Here is a tiny trained network, its code and every weight. The questions are about switching its units off for an input and a class, where a switched-off unit gives its printed mean instead of its output.

import numpy as np


def w(rows, s, z=0):
    codes = np.array(rows[::2]) - 128.0
    scale = np.full(codes.shape[1], s)
    scale[-1] = z or s
    return codes * scale


def f(y):
    return np.maximum(y, 0)


def log_softmax(a):
    a = a - a.max(-1, keepdims=True)
    return a - np.log(np.exp(a).sum(-1, keepdims=True))


def net(x, mask):
    res = np.array(x, float).reshape(1, 3) / 4 @ E
    y = f(res @ A[0][:, :-1].T + A[0][:, -1])
    res = res + np.where(mask, y, B[0][:, -1]) @ B[0][:, :-1]
    return log_softmax(res[-1] @ U[:, :-1].T + U[:, -1])


A, B = {}, {}
E = w([
[83,122,182,22,98,64,86],'x0',
[216,191,121,40,174,85,154],'x1',
[182,187,184,254,98,136,64],'x2',
],0.015)
A[0] = w([
[220,158,208,168,60,148,72,29],'N0',
[30,26,185,191,72,208,148,145],'N1',
[212,216,130,100,221,81,167,113],'N2',
[72,181,189,52,90,120,69,154],'N3',
[206,144,51,170,132,220,117,134],'N4',
[78,87,62,80,175,132,161,19],'N5',
[215,87,122,161,148,251,223,181],'N6',
[105,132,197,90,60,21,74,185],'N7',
[144,165,18,166,155,152,117,193],'N8',
[82,138,255,80,136,105,97,186],'N9',
[101,112,182,201,133,78,112,71],'N10',
[169,134,158,114,190,95,140,80],'N11',
[41,33,169,167,148,170,120,74],'N12',
[252,147,128,105,203,41,171,105],'N13',
[110,65,76,104,168,133,210,54],'N14',
[145,149,52,166,220,199,138,165],'N15',
[64,110,126,93,199,141,208,55],'N16',
[173,91,149,178,133,78,114,177],'N17',
[113,136,181,227,142,70,120,41],'N18',
[143,116,220,40,7,104,18,158],'N19',
[172,250,135,175,123,71,28,27],'N20',
[186,149,185,192,117,108,57,5],'N21',
[217,180,188,146,110,117,59,23],'N22',
[223,190,148,80,172,128,141,95],'N23',
[139,171,176,127,137,198,102,68],'N24',
[111,87,22,76,134,121,197,48],'N25',
[87,113,125,139,80,199,75,70],'N26',
],0.0098,0.0024)
B[0] = w([
[107,153,178,79,183,155,108,214],'N0',
[242,59,62,222,142,81,72,254],'N1',
[178,58,105,191,73,24,63,215],'N2',
[114,133,86,119,93,126,188,194],'N3',
[112,191,93,140,111,194,173,208],'N4',
[79,100,157,55,197,156,115,199],'N5',
[105,189,38,141,55,156,208,215],'N6',
[117,221,41,167,86,170,191,204],'N7',
[125,186,75,163,98,148,187,187],'N8',
[120,189,56,148,2,167,183,191],'N9',
[114,61,183,99,171,89,168,182],'N10',
[150,73,127,174,124,97,115,162],'N11',
[193,52,126,203,112,58,32,210],'N12',
[172,45,92,180,111,38,89,213],'N13',
[35,119,197,90,174,146,149,197],'N14',
[115,224,96,160,32,205,207,200],'N15',
[42,139,202,95,181,173,95,192],'N16',
[99,160,113,123,144,161,116,168],'N17',
[122,117,159,120,185,142,114,196],'N18',
[116,193,120,160,54,180,201,216],'N19',
[78,123,220,71,205,146,108,210],'N20',
[89,148,157,114,193,132,109,207],'N21',
[105,103,182,65,182,159,90,195],'N22',
[215,68,125,152,106,57,90,197],'N23',
[97,112,137,103,129,155,115,157],'N24',
[77,111,189,32,173,197,70,211],'N25',
[174,85,115,139,148,61,116,184],'N26',
],0.0078,0.019)
U = w([
[144,224,91,172,46,162,212,232],'0',
[208,47,123,192,109,32,59,129],'1',
[102,136,250,112,192,161,108,2],'2',
],0.012,0.0015)

Each question gives the input, the list of numbers given to net, and the class t.
The units are the neurons (one row each of A and B). Each row of codes is followed by its name. A weight is (code - 128) times the scale printed after its matrix; where a second scale follows, it is the last column's (A, B and U).
mask holds one flag per neuron, in row order. A switched-off neuron (its flag False) gives its mean, the last column of its row in B, instead of its output. The means were averaged over made-up inputs and are rounded, as every weight is.
A unit's drop is (log p(t) with every unit on - log p(t) with that unit switched off) / (log p(t) with every unit on - log p(t) with every unit switched off).
unit that matters most: the unit with the biggest drop
k most important neurons: the k neurons with the biggest drops, biggest first
drop when u is switched off: that unit's drop, to one decimal
input [-5,6,5], class 1: most important neuron	N2
input [4,-4,4], class 0: 3 most important neurons	N19, N7, N2
input [0,3,-4], class 2: 2 most important neurons	N1, N12
input [2,2,3], class 2: 2 most important neurons	N1, N6
input [8,-8,4], class 0: 2 most important neurons	N19, N7
input [0,-7,-7], class 1: 3 most important neurons	N1, N12, N20
input [5,-2,-5], class 0: 3 most important neurons	N9, N7, N20
input [-6,-8,-6], class 1: 2 most important neurons	N1, N12
input [0,-2,3], class 2: 3 most important neurons	N2, N13, N23
input [3,3,1], class 0: 2 most important neurons	N1, N12
input [-7,4,8], class 2: 3 most important neurons	N20, N22, N0
input [6,7,-7], class 1: 3 most important neurons	N13, N2, N23
input [2,-6,-6], class 1: 4 most important neurons	N1, N12, N20, N0
input [-7,-7,-8], class 2: unit that matters most	N25
input [-4,1,-5], class 2: drop when N19 is switched off	0.2
input [-3,8,7], class 1: drop when N13 is switched off	3.5
input [5,1,1], class 0: drop when N13 is switched off	0.0
